Below is a small trained network, with its code and all its weights. Each question gives an input and a class and asks what happens when units are switched off, that is, made to give their printed mean instead of their output.

import numpy as np


def w(rows, s, z=0):
    codes = np.array(rows[::2]) - 128.0
    scale = np.full(codes.shape[1], s)
    scale[-1] = z or s
    return codes * scale


def norm(h):
    return h / np.sqrt((h * h).mean(-1, keepdims=True) + 1e-5)


def f(y):
    return y / 2 * (1 + np.tanh(0.7978845608 * (y + 0.044715 * y**3)))


def log_softmax(a):
    a = a - a.max(-1, keepdims=True)
    return a - np.log(np.exp(a).sum(-1, keepdims=True))


def net(x, mask):
    res = np.array(x, float).reshape(1, 7) / 4 @ E
    u = 0
    for l in range(2):
        y = f(norm(res) @ A[l][:, :-1].T + A[l][:, -1])
        res = res + np.where(mask[u : u + 6], y, B[l][:, -1]) @ B[l][:, :-1]
        u += 6
    return log_softmax(norm(res)[-1] @ U[:, :-1].T + U[:, -1])


A, B = {}, {}
E = w([
[163,184,99,138,163,81,255,34],'x0',
[89,134,234,168,200,77,58,125],'x1',
[46,209,131,212,133,125,137,137],'x2',
[94,235,223,16,178,230,122,114],'x3',
[174,87,122,86,124,134,128,123],'x4',
[87,131,208,129,20,92,201,197],'x5',
[145,116,171,183,131,189,154,115],'x6',
],0.0067)
A[0] = w([
[159,188,125,126,90,153,85,111,1],'L0N0',
[110,157,29,165,173,180,79,59,8],'L0N1',
[157,180,29,103,34,215,140,142,106],'L0N2',
[198,129,94,186,171,49,167,152,201],'L0N3',
[87,137,144,72,114,190,127,171,59],'L0N4',
[122,254,128,111,139,190,94,99,170],'L0N5',
],0.0091,0.0045)
B[0] = w([
[94,157,81,123,133,141,167,249,109],'L0N0',
[175,148,154,118,152,69,162,224,180],'L0N1',
[114,138,212,139,154,104,64,92,243],'L0N2',
[112,142,128,120,129,145,143,81,253],'L0N3',
[127,95,60,116,112,109,152,154,174],'L0N4',
[100,62,117,130,125,125,141,115,251],'L0N5',
],0.017,0.0052)
A[1] = w([
[136,176,164,130,10,100,184,192,8],'L1N0',
[175,105,62,224,89,81,112,118,26],'L1N1',
[84,189,145,56,171,208,154,137,6],'L1N2',
[192,126,45,136,240,165,80,162,61],'L1N3',
[138,126,86,170,91,175,17,208,106],'L1N4',
[126,112,115,218,131,79,72,89,163],'L1N5',
],0.013,0.0026)
B[1] = w([
[190,135,157,157,146,89,129,194,175],'L1N0',
[97,139,82,61,129,204,126,199,185],'L1N1',
[133,146,25,138,101,162,88,155,151],'L1N2',
[154,129,173,173,64,93,166,205,177],'L1N3',
[136,169,95,143,162,95,193,7,206],'L1N4',
[102,103,162,93,123,144,111,138,255],'L1N5',
],0.018,0.0075)
U = w([
[159,157,172,184,99,51,165,209,88],'0',
[28,83,28,92,116,205,129,162,46],'1',
[76,105,171,113,122,92,144,82,252],'2',
[106,188,76,192,135,92,188,1,71],'3',
[79,126,235,131,137,112,12,74,69],'4',
[107,101,155,148,127,119,118,100,241],'5',
],0.0085,0.0035)

Each question gives the input, the list of numbers given to net, and the class t.
The units are the neurons (one row each of A and B). Each row of codes is followed by its name. A weight is (code - 128) times the scale printed after its matrix; where a second scale follows, it is the last column's (A, B and U).
mask holds one flag per neuron, layer by layer. A switched-off neuron (its flag False) gives its mean, the last column of its row in B, instead of its output. The means were averaged over made-up inputs and are rounded, as every weight is.
A unit's drop is (log p(t) with every unit on - log p(t) with that unit switched off) / (log p(t) with every unit on - log p(t) with every unit switched off).
The circuit of an input: a set's keep is (log p(t) with only the set's units on - log p(t) with every unit switched off) / (log p(t) with every unit on - log p(t) with every unit switched off). Starting from all 12 units, units are removed one at a time, each time the one whose removal leaves the highest keep (on an exact tie, the one counted first), for as long as the keep stays at least 0.8.
circuit, biggest first: the units of the circuit, biggest drop first
most important unit: the unit with the biggest drop
top k neurons: the k neurons with the biggest drops, biggest first
top k neurons in layer l: the k neurons of layer l with the biggest drops, biggest first
input [3,4,5,5,-2,6,-7], class 0: top 4 neurons -> (L0N2; L0N3; L1N0; L1N4)
input [-8,2,8,5,1,-6,-8], class 3: most important unit -> L1N4
input [7,0,-6,8,2,-7,6], class 1: top 3 neurons in layer 1 -> (L1N2; L1N4; L1N0)
input [5,5,7,5,5,-7,3], class 0: top 2 neurons -> (L0N1; L0N2)
input [-7,4,7,6,-5,7,-7], class 0: top 4 neurons -> (L1N0; L0N2; L0N3; L1N5)
input [7,-8,8,1,-6,4,6], class 4: top 2 neurons -> (L0N2; L1N4)
input [-7,5,7,5,-3,8,6], class 0: top 2 neurons in layer 1 -> (L1N0; L1N5)
input [-4,0,1,-8,-7,6,7], class 1: top 3 neurons -> (L1N1; L0N1; L0N2)
input [-7,5,3,2,-5,2,2], class 3: circuit, biggest first -> (L1N4; L0N2)
input [8,4,-7,-8,4,-2,-4], class 1: top 3 neurons -> (L1N1; L0N2; L1N4)
input [-2,7,0,-7,0,4,8], class 1: circuit, biggest first -> (L1N1; L0N2)
input [-2,-8,3,-5,0,-7,5], class 4: top 2 neurons in layer 0 -> (L0N2; L0N4)
input [6,3,-6,8,-5,-8,4], class 0: circuit, biggest first -> (L1N3; L0N2)
input [-6,-7,-1,4,4,8,-4], class 0: circuit, biggest first -> (L1N0)
input [7,-8,-8,6,-5,-8,7], class 0: top 3 neurons -> (L0N1; L1N3; L0N3)
input [6,-8,-7,1,2,6,-8], class 4: top 2 neurons in layer 1 -> (L1N4; L1N3)
input [-3,2,-1,8,-6,6,2], class 1: top 2 neurons in layer 0 -> (L0N1; L0N5)
input [7,6,-5,3,-6,4,1], class 3: top 3 neurons in layer 1 -> (L1N5; L1N2; L1N1)
input [3,-8,-2,-4,6,4,-3], class 4: top 2 neurons -> (L0N2; L1N4)
input [8,-3,-8,-8,6,-3,6], class 1: most important unit -> L1N1
input [7,-5,5,-3,5,-8,-7], class 0: top 3 neurons -> (L0N1; L1N3; L1N4)
input [-8,8,-8,-1,-3,-3,-4], class 3: top 3 neurons in layer 0 -> (L0N2; L0N5; L0N3)
input [3,-5,-1,8,2,4,7], class 1: top 2 neurons -> (L1N2; L1N4)
input [-6,3,1,4,0,-1,7], class 3: top 2 neurons in layer 0 -> (L0N2; L0N3)
input [-4,5,1,8,-5,-3,-3], class 1: top 2 neurons -> (L0N2; L1N2)
input [6,-5,0,7,-2,-8,-8], class 0: top 2 neurons in layer 0 -> (L0N1; L0N3)
input [2,8,-5,-8,-6,-1,-3], class 1: circuit, biggest first -> (L1N1)
